Look-ups in named tables: a row name and a column name give one cell, copied from the table.

toda =
cols = mamoge, lav, lamadar, tiz, gabuzor, libisa, bel, safilif
vibize: [-45578, -67018, -66033, -33551, 38223, -50894, 5151, 51621]
veb: [53101, 29696, -47736, 8445, 80165, -5380, 55640, -39155]
fubuka: [51367, 29245, -13654, 38459, 46449, 22436, -7626, 17820]
leb: [13858, 25582, -27508, 28698, -11584, 59920, 13078, 70334]
nal: [67726, -4050, -7113, 23914, -22098, 68722, -77213, 22180]

What is the mamoge of vibize in toda?
-45578
What is the libisa of nal in toda?
68722
What is the lav of nal in toda?
-4050
What is the libisa of vibize in toda?
-50894
What is the tiz of fubuka in toda?
38459
What is the lamadar of vibize in toda?
-66033
What is the mamoge of fubuka in toda?
51367
What is the bel of nal in toda?
-77213
What is the libisa of fubuka in toda?
22436
What is the lamadar of fubuka in toda?
-13654
What is the lav of vibize in toda?
-67018
Row with the largest mamoge: nal

Table kibub
	nenever	fozag	dut
midepod	6994	1442	89
paf	3039	9924	6507
rini	4454	2741	6824
roga	4530	3285	6240
mub	4865	5612	8165
pivo	4860	6985	4731
fekural	6745	6082	5864

rini, nenever -> 4454
midepod, nenever -> 6994
mub, dut -> 8165
fekural, nenever -> 6745
pivo, fozag -> 6985
midepod, fozag -> 1442

kipu =
,relak,bugitek
mokel,648,93
mel,207,-570
vipive,-208,638
tunore,-268,-633
losur,237,345
bedu,-537,95
kib,-38,152
dalipon,491,-10
kagi,569,-137
dalikar,120,-517
muma,-113,-132

bugitek of mel is -570
relak of muma is -113
bugitek of kagi is -137
bugitek of losur is 345
bugitek of vipive is 638
relak of mokel is 648
relak of dalipon is 491
bugitek of bedu is 95
bugitek of dalikar is -517
bugitek of mokel is 93
relak of mel is 207
bugitek of tunore is -633
relak of bedu is -537
relak of kib is -38

keli =
        tipo   bip  lopi   gil  rakuv  pabi  nofamik  tigebo  vodafub  fadak
zep      5.5  -7.3   3.2   3.4   -8.4   4.2      5.3    -1.8      5.2   -3.1
doko     4.1  -1.0   2.1  -0.9   -6.0   2.9     -0.8    -2.9      0.7    1.7
midovo   2.1  -6.6   3.0   1.0   -6.7   1.1      2.8    -0.1      2.2   -3.2
ref      0.1  -1.7   0.3  -0.7   -1.0   0.1      2.0    -0.5      0.9   -1.3

What is the bip of doko in keli?
-1.0
What is the pabi of doko in keli?
2.9
What is the nofamik of zep in keli?
5.3
What is the bip of midovo in keli?
-6.6
What is the gil of midovo in keli?
1.0
What is the gil of ref in keli?
-0.7
What is the nofamik of midovo in keli?
2.8
Which row has the largest lopi? zep

Table sikan
|  | bem | guf | nomobor | nutev | teg | mut | novo |
|---|---|---|---|---|---|---|---|
| pab | 38 | 203 | 85 | 141 | 146 | 222 | 46 |
| tuvuza | 240 | 75 | 187 | 113 | 83 | 101 | 252 |
| baz | 197 | 119 | 150 | 43 | 25 | 159 | 190 |
| nizilor | 78 | 131 | 106 | 153 | 207 | 153 | 157 |

mut of tuvuza = 101
teg of tuvuza = 83
mut of pab = 222
teg of nizilor = 207
nomobor of baz = 150
novo of pab = 46
bem of baz = 197
guf of nizilor = 131
nutev of tuvuza = 113
bem of tuvuza = 240
nutev of baz = 43
guf of baz = 119
novo of baz = 190
novo of nizilor = 157
teg of baz = 25
nutev of pab = 141
bem of nizilor = 78
nomobor of tuvuza = 187
nomobor of nizilor = 106
Row with the largest mut: pab

nume =
         zufuseg  tufud  mulut  figebe   kor  gesabak   nuz
digomun     35.2   58.9   36.2    18.0  10.9     33.5  52.0
nubuti      51.4   93.7   53.9    23.1  16.7     73.8  17.0
pifadut     51.7   49.9   47.5    40.6  42.9     45.8  30.6
vuvor       34.9   87.7   55.7    19.9  11.7     60.8  34.1
kozem       41.3   71.5   62.8    30.4  29.0     44.4  44.1
puse        36.9   18.9   40.9    54.1  59.9     36.5  33.4

What is the zufuseg of digomun in nume?
35.2
What is the mulut of vuvor in nume?
55.7
What is the gesabak of vuvor in nume?
60.8
What is the nuz of digomun in nume?
52.0
What is the nuz of kozem in nume?
44.1
What is the gesabak of puse in nume?
36.5
What is the tufud of puse in nume?
18.9
What is the kor of puse in nume?
59.9
What is the gesabak of nubuti in nume?
73.8
What is the zufuseg of pifadut in nume?
51.7
What is the gesabak of pifadut in nume?
45.8
What is the nuz of puse in nume?
33.4
What is the figebe of nubuti in nume?
23.1
What is the gesabak of kozem in nume?
44.4
What is the gesabak of digomun in nume?
33.5
What is the kor of digomun in nume?
10.9
What is the figebe of puse in nume?
54.1

